Here is a tiny trained network, its code and every weight. The questions are about switching its units off for an input and a target symbol, where a switched-off unit gives its printed mean instead of its output.

import numpy as np


def w(rows, s, z=0):
    codes = np.array(rows[::2]) - 128.0
    scale = np.full(codes.shape[1], s)
    scale[-1] = z or s
    return codes * scale


def f(y):
    return np.maximum(y, 0)


def softmax(a):
    e = np.exp(a - a.max(-1, keepdims=True))
    return e / e.sum(-1, keepdims=True)


def log_softmax(a):
    a = a - a.max(-1, keepdims=True)
    return a - np.log(np.exp(a).sum(-1, keepdims=True))


def net(x, mask):
    ids = ['ΛΞΦΨαβδεηθμπστω'.index(c) for c in x.split()]
    T = len(ids)
    res = E[ids] + P[:T]
    q, k, v = (res @ M[0].T for M in (Q, K, V))
    z = softmax(np.where(np.tri(T) > 0, q @ k.T / 3**0.5, -1e9)) @ v
    res = res + np.where(mask[0], z, O[0][:, -1]) @ O[0][:, :-1]
    y = f(res @ A[0][:, :-1].T + A[0][:, -1])
    res = res + np.where(mask[1:13], y, B[0][:, -1]) @ B[0][:, :-1]
    return log_softmax(res[-1] @ U[:, :-1].T + U[:, -1])


Q, K, V, O, A, B = {}, {}, {}, {}, {}, {}
E = w([
[156,157,128,166,112],'Λ',
[149,201,154,189,163],'Ξ',
[186,120,134,170,110],'Φ',
[213,128,104,164,128],'Ψ',
[156,153,156,180,117],'α',
[154,149,186,193,142],'β',
[188,232,162,130,135],'δ',
[182,122,51,133,81],'ε',
[129,162,107,159,102],'η',
[161,254,133,95,97],'θ',
[117,158,39,120,75],'μ',
[168,35,27,180,96],'π',
[161,37,139,177,86],'σ',
[201,229,12,21,27],'τ',
[42,134,104,135,55],'ω',
],0.0093)
P = w([
[37,153,81,186,129],'0',
[229,214,78,150,44],'1',
[38,97,156,90,111],'2',
[238,222,100,203,70],'3',
[84,100,149,47,167],'4',
[234,222,114,231,44],'5',
[116,98,158,9,238],'6',
[254,199,68,203,36],'7',
],0.0081)
Q[0] = w([
[202,144,71,196,128],'head 1',
[229,220,57,197,12],'head 1',
[26,43,195,53,254],'head 1',
],0.0088)
K[0] = w([
[178,109,193,66,209],'head 1',
[104,85,120,6,254],'head 1',
[159,161,150,219,7],'head 1',
],0.0085)
V[0] = w([
[142,16,254,230,137],'head 1',
[147,197,237,230,231],'head 1',
[50,249,191,27,99],'head 1',
],0.0075)
O[0] = w([
[103,57,228,226,2,3],'head 1',
[60,204,190,180,59,125],'head 1',
[107,204,179,45,160,161],'head 1',
],0.0097,0.0031)
A[0] = w([
[132,88,162,125,122,2],'neuron 1',
[1,56,90,102,74,68],'neuron 2',
[53,46,130,142,173,154],'neuron 3',
[183,239,136,71,51,99],'neuron 4',
[45,160,202,157,188,100],'neuron 5',
[135,156,166,173,20,54],'neuron 6',
[89,86,101,185,133,178],'neuron 7',
[44,104,125,75,211,128],'neuron 8',
[74,142,183,194,211,70],'neuron 9',
[255,125,99,187,92,136],'neuron 10',
[72,103,115,148,110,35],'neuron 11',
[124,2,80,210,93,177],'neuron 12',
],0.0083,0.0062)
B[0] = w([
[65,59,32,47,209,128],'neuron 1',
[104,82,140,3,123,140],'neuron 2',
[198,20,153,143,174,147],'neuron 3',
[91,73,184,186,234,255],'neuron 4',
[30,202,107,129,160,153],'neuron 5',
[93,2,218,156,168,194],'neuron 6',
[151,118,102,184,176,166],'neuron 7',
[60,54,222,73,47,184],'neuron 8',
[85,85,5,156,183,138],'neuron 9',
[33,183,81,68,37,237],'neuron 10',
[175,168,51,81,205,131],'neuron 11',
[217,171,204,169,134,198],'neuron 12',
],0.0079,0.0083)
U = w([
[95,156,110,141,105,202],'Λ',
[170,129,164,172,70,74],'Ξ',
[92,139,59,60,82,240],'Φ',
[100,213,193,109,160,77],'Ψ',
[110,201,66,161,126,116],'α',
[213,212,81,153,65,98],'β',
[122,238,103,112,139,155],'δ',
[182,168,24,127,182,158],'ε',
[95,130,99,185,88,133],'η',
[139,24,235,135,130,95],'θ',
[73,180,56,204,88,101],'μ',
[88,27,163,82,98,238],'π',
[166,77,109,47,213,2],'σ',
[73,82,163,186,180,32],'τ',
[209,97,120,169,255,181],'ω',
],0.0077,0.0048)

Each question gives the input, a string of symbols that net reads in full, and the target symbol t.
The units are the heads (3 rows each of Q, K, V and O) and the neurons (one row each of A and B). Each row of codes is followed by its name. A weight is (code - 128) times the scale printed after its matrix; where a second scale follows, it is the last column's (O, A, B and U).
mask holds one flag per unit, heads first, then neurons. A switched-off unit (its flag False) gives its mean, the last column of its rows in O or B, instead of its output. The means were averaged over made-up inputs and are rounded, as every weight is.
A unit's drop is (log p(t) with every unit on - log p(t) with that unit switched off) / (log p(t) with every unit on - log p(t) with every unit switched off).
The circuit of an input: a set's keep is (log p(t) with only the set's units on - log p(t) with every unit switched off) / (log p(t) with every unit on - log p(t) with every unit switched off). Starting from the 12 units with the biggest drops (on a tie, the unit counted first), units are removed one at a time, each time the one whose removal leaves the highest keep (on an exact tie, the one counted first), for as long as the keep stays at least 0.8.
units of the circuit, in order: the units of the circuit, biggest drop first
top k neurons: the k neurons with the biggest drops, biggest first
drop of u: that unit's drop, to one decimal
input β α π π ω β β σ, target θ: units of the circuit, in order	head 1; neuron 6
input η μ π β, target β: top neuron	neuron 12
input Ψ π δ ω Ξ β, target τ: units of the circuit, in order	head 1; neuron 6; neuron 4; neuron 5
input β α τ Φ η α μ Φ, target ε: top 2 neurons	neuron 8; neuron 6
input π α τ Φ π ω, target β: top 3 neurons	neuron 12; neuron 4; neuron 6
input π β π, target ω: top 2 neurons	neuron 12; neuron 7
input β ω μ α, target ε: units of the circuit, in order	head 1; neuron 6
input β Ξ θ ω Ξ τ, target τ: units of the circuit, in order	neuron 4; head 1
input α μ π, target ω: units of the circuit, in order	neuron 12; head 1
input Ξ μ β β μ Λ τ, target σ: units of the circuit, in order	head 1; neuron 10
input δ σ β η π θ σ μ, target Ξ: units of the circuit, in order	head 1; neuron 12
input μ μ δ Ξ, target Ψ: top 2 neurons	neuron 4; neuron 5
input τ μ Λ σ ω β Ξ β, target τ: units of the circuit, in order	head 1; neuron 6; neuron 4
input μ α α β β Λ θ η, target ω: top 2 neurons	neuron 4; neuron 10
input β θ ε ω δ Ψ β θ, target θ: top 2 neurons	neuron 6; neuron 4
input μ σ δ δ η Ψ π π, target β: top neuron	neuron 12
input Ψ μ η Ψ σ θ τ Ξ, target σ: units of the circuit, in order	head 1; neuron 8
input β η Ξ ω, target τ: top 2 neurons	neuron 6; neuron 4
input β θ α σ π Ψ, target β: top 2 neurons	neuron 12; neuron 10
input Ξ β τ τ, target σ: top 2 neurons	neuron 4; neuron 8
input μ τ β, target σ: drop of neuron 10	0.2
input Φ π μ ε θ μ β Ξ, target θ: drop of head 1	2.1
